Below are the code and all the weights of a small trained network. Each question names an input and a class and asks about switching units off, where a switched-off unit gives its printed mean instead of its output.

import numpy as np


def w(rows, s, z=0):
    codes = np.array(rows[::2]) - 128.0
    scale = np.full(codes.shape[1], s)
    scale[-1] = z or s
    return codes * scale


def f(y):
    return np.maximum(y, 0)


def log_softmax(a):
    a = a - a.max(-1, keepdims=True)
    return a - np.log(np.exp(a).sum(-1, keepdims=True))


def net(x, mask):
    res = np.array(x, float).reshape(1, 6) / 4 @ E
    y = f(res @ A[0][:, :-1].T + A[0][:, -1])
    res = res + np.where(mask, y, B[0][:, -1]) @ B[0][:, :-1]
    return log_softmax(res[-1] @ U[:, :-1].T + U[:, -1])


A, B = {}, {}
E = w([
[195,129,111],'x0',
[133,236,155],'x1',
[93,150,5],'x2',
[81,254,170],'x3',
[2,159,83],'x4',
[130,109,193],'x5',
],0.008)
A[0] = w([
[250,85,84,34],'n1',
[157,239,110,146],'n2',
[151,117,209,132],'n3',
[48,140,137,3],'n4',
[234,7,79,96],'n5',
[166,116,196,78],'n6',
[47,60,150,209],'n7',
[107,124,54,207],'n8',
[168,96,202,75],'n9',
],0.013,0.0037)
B[0] = w([
[212,113,67,205],'n1',
[41,254,197,213],'n2',
[182,65,162,181],'n3',
[233,113,92,171],'n4',
[151,244,46,247],'n5',
[177,116,183,172],'n6',
[120,68,91,198],'n7',
[76,57,154,205],'n8',
[122,82,191,178],'n9',
],0.0097,0.012)
U = w([
[129,154,96,20],'0',
[176,47,214,38],'1',
[74,212,140,225],'2',
[72,87,1,60],'3',
[185,76,155,180],'4',
[146,198,171,7],'5',
[197,138,17,203],'6',
],0.0095,0.015)

Each question gives the input, the list of numbers given to net, and the class t.
The units are the neurons (one row each of A and B). Each row of codes is followed by its name. A weight is (code - 128) times the scale printed after its matrix; where a second scale follows, it is the last column's (A, B and U).
mask holds one flag per neuron, in row order. A switched-off neuron (its flag False) gives its mean, the last column of its row in B, instead of its output. The means were averaged over made-up inputs and are rounded, as every weight is.
A unit's drop is (log p(t) with every unit on - log p(t) with that unit switched off) / (log p(t) with every unit on - log p(t) with every unit switched off).
The circuit of an input: a set's keep is (log p(t) with only the set's units on - log p(t) with every unit switched off) / (log p(t) with every unit on - log p(t) with every unit switched off). Starting from all 9 units, units are removed one at a time, each time the one whose removal leaves the highest keep (on an exact tie, the one counted first), for as long as the keep stays at least 0.8.
units of the circuit, in order: the units of the circuit, biggest drop first
most important unit: the unit with the biggest drop
top k neurons: the k neurons with the biggest drops, biggest first
input [-8,6,-7,4,-3,0], class 1: units of the circuit, in order	(n3, n5)
input [7,-2,-8,-6,4,6], class 6: top 4 neurons	(n5, n8, n1, n2)
input [-1,-4,-5,0,2,2], class 1: units of the circuit, in order	(n5, n9)
input [0,-5,-4,-1,6,-3], class 3: most important unit	n7
input [-4,-5,-7,-1,8,3], class 4: top 2 neurons	(n5, n4)
input [-7,1,7,0,-7,-3], class 2: top 3 neurons	(n4, n7, n3)
input [-6,-2,4,4,6,2], class 3: units of the circuit, in order	(n7, n8, n2)
input [-8,1,-8,3,4,3], class 1: units of the circuit, in order	(n5, n3)
input [-3,-8,-3,7,-7,-6], class 1: top 2 neurons	(n5, n9)
input [2,-8,-1,-3,5,3], class 3: units of the circuit, in order	(n7, n4)
input [-2,-7,-5,-5,-7,7], class 6: top 2 neurons	(n5, n1)
input [0,-6,-7,4,5,-2], class 4: units of the circuit, in order	(n5, n2)
input [4,-5,7,1,1,3], class 3: units of the circuit, in order	(n8, n4, n6)
input [-6,-1,-4,-3,1,2], class 1: units of the circuit, in order	(n5, n9)
input [-6,-5,-5,6,3,6], class 1: units of the circuit, in order	(n5, n3)
input [0,-2,7,-1,8,2], class 3: units of the circuit, in order	(n8, n7)
input [-5,0,1,3,8,5], class 6: units of the circuit, in order	(n4)
input [4,-6,3,4,4,8], class 4: top 3 neurons	(n5, n2, n1)
input [-8,5,-8,0,4,-1], class 1: top 2 neurons	(n5, n3)
input [-5,3,2,-3,7,7], class 6: top 3 neurons	(n4, n2, n9)
input [3,-5,-6,-5,-3,6], class 6: top 2 neurons	(n5, n1)
